Here is a tiny trained network, its code and every weight. The questions are about switching its units off for an input and a class, where a switched-off unit gives its printed mean instead of its output.

import numpy as np


def w(rows, s, z=0):
    codes = np.array(rows[::2]) - 128.0
    scale = np.full(codes.shape[1], s)
    scale[-1] = z or s
    return codes * scale


def f(y):
    return np.maximum(y, 0)


def log_softmax(a):
    a = a - a.max(-1, keepdims=True)
    return a - np.log(np.exp(a).sum(-1, keepdims=True))


def net(x, mask):
    res = np.array(x, float).reshape(1, 8) / 4 @ E
    y = f(res @ A[0][:, :-1].T + A[0][:, -1])
    res = res + np.where(mask, y, B[0][:, -1]) @ B[0][:, :-1]
    return log_softmax(res[-1] @ U[:, :-1].T + U[:, -1])


A, B = {}, {}
E = w([
[87,82,69],'x0',
[82,59,132],'x1',
[133,73,194],'x2',
[159,105,46],'x3',
[99,134,189],'x4',
[140,94,101],'x5',
[220,141,129],'x6',
[187,1,151],'x7',
],0.0055)
A[0] = w([
[79,177,163,184],'N1',
[169,149,101,138],'N2',
[117,183,59,124],'N3',
[152,40,129,103],'N4',
[252,73,143,130],'N5',
[148,59,226,134],'N6',
[80,85,91,82],'N7',
[86,150,165,253],'N8',
[86,170,98,168],'N9',
[113,113,178,147],'N10',
[2,143,98,103],'N11',
[60,154,154,94],'N12',
[113,191,52,116],'N13',
[184,96,199,103],'N14',
[203,113,87,158],'N15',
[113,103,87,137],'N16',
[167,233,70,156],'N17',
[130,181,99,156],'N18',
[51,100,60,104],'N19',
[75,133,107,93],'N20',
[191,167,162,91],'N21',
],0.01,0.0048)
B[0] = w([
[77,156,118,201],'N1',
[120,89,85,165],'N2',
[108,89,186,181],'N3',
[178,198,181,213],'N4',
[223,193,64,239],'N5',
[129,149,250,254],'N6',
[176,102,115,162],'N7',
[17,178,143,240],'N8',
[122,148,160,182],'N9',
[103,119,157,184],'N10',
[182,120,55,181],'N11',
[101,115,83,158],'N12',
[101,82,187,185],'N13',
[186,116,203,202],'N14',
[125,127,45,198],'N15',
[134,110,86,164],'N16',
[29,55,131,223],'N17',
[86,104,145,180],'N18',
[174,73,108,178],'N19',
[162,97,88,144],'N20',
[177,80,110,170],'N21',
],0.017,0.0055)
U = w([
[126,158,102,96],'0',
[145,70,81,192],'1',
[232,44,209,7],'2',
[23,55,254,219],'3',
],0.0057,0.002)

Each question gives the input, the list of numbers given to net, and the class t.
The units are the neurons (one row each of A and B). Each row of codes is followed by its name. A weight is (code - 128) times the scale printed after its matrix; where a second scale follows, it is the last column's (A, B and U).
mask holds one flag per neuron, in row order. A switched-off neuron (its flag False) gives its mean, the last column of its row in B, instead of its output. The means were averaged over made-up inputs and are rounded, as every weight is.
A unit's drop is (log p(t) with every unit on - log p(t) with that unit switched off) / (log p(t) with every unit on - log p(t) with every unit switched off).
The circuit of an input: a set's keep is (log p(t) with only the set's units on - log p(t) with every unit switched off) / (log p(t) with every unit on - log p(t) with every unit switched off). Starting from the 12 units with the biggest drops (on a tie, the unit counted first), units are removed one at a time, each time the one whose removal leaves the highest keep (on an exact tie, the one counted first), for as long as the keep stays at least 0.8.
circuit, biggest first: the units of the circuit, biggest drop first
top k neurons: the k neurons with the biggest drops, biggest first
drop of u: that unit's drop, to one decimal
input [7,-3,7,5,-7,-3,-4,8], class 2: top neuron : N4
input [-4,5,6,-2,3,0,-1,6], class 2: circuit, biggest first : N5, N14
input [-4,-8,-6,-3,5,-2,6,2], class 1: circuit, biggest first : N6, N4
input [-5,-4,4,-8,7,4,4,6], class 2: top 2 neurons : N5, N14
input [-2,-6,-4,5,3,-7,7,1], class 1: top 3 neurons : N6, N15, N5
input [-6,-6,-6,6,-6,1,4,2], class 1: top 2 neurons : N15, N5
input [6,6,-6,-2,6,-1,-2,-2], class 1: top 3 neurons : N11, N6, N19
input [6,-6,2,2,1,1,-5,2], class 1: top 2 neurons : N6, N14
input [1,4,5,-4,5,7,-1,5], class 2: drop of N1 : 0.2
input [2,7,-4,-7,-7,0,-2,-1], class 1: drop of N11 : 0.4
input [-6,5,-7,6,-2,-8,3,-2], class 3: drop of N17 : 0.1
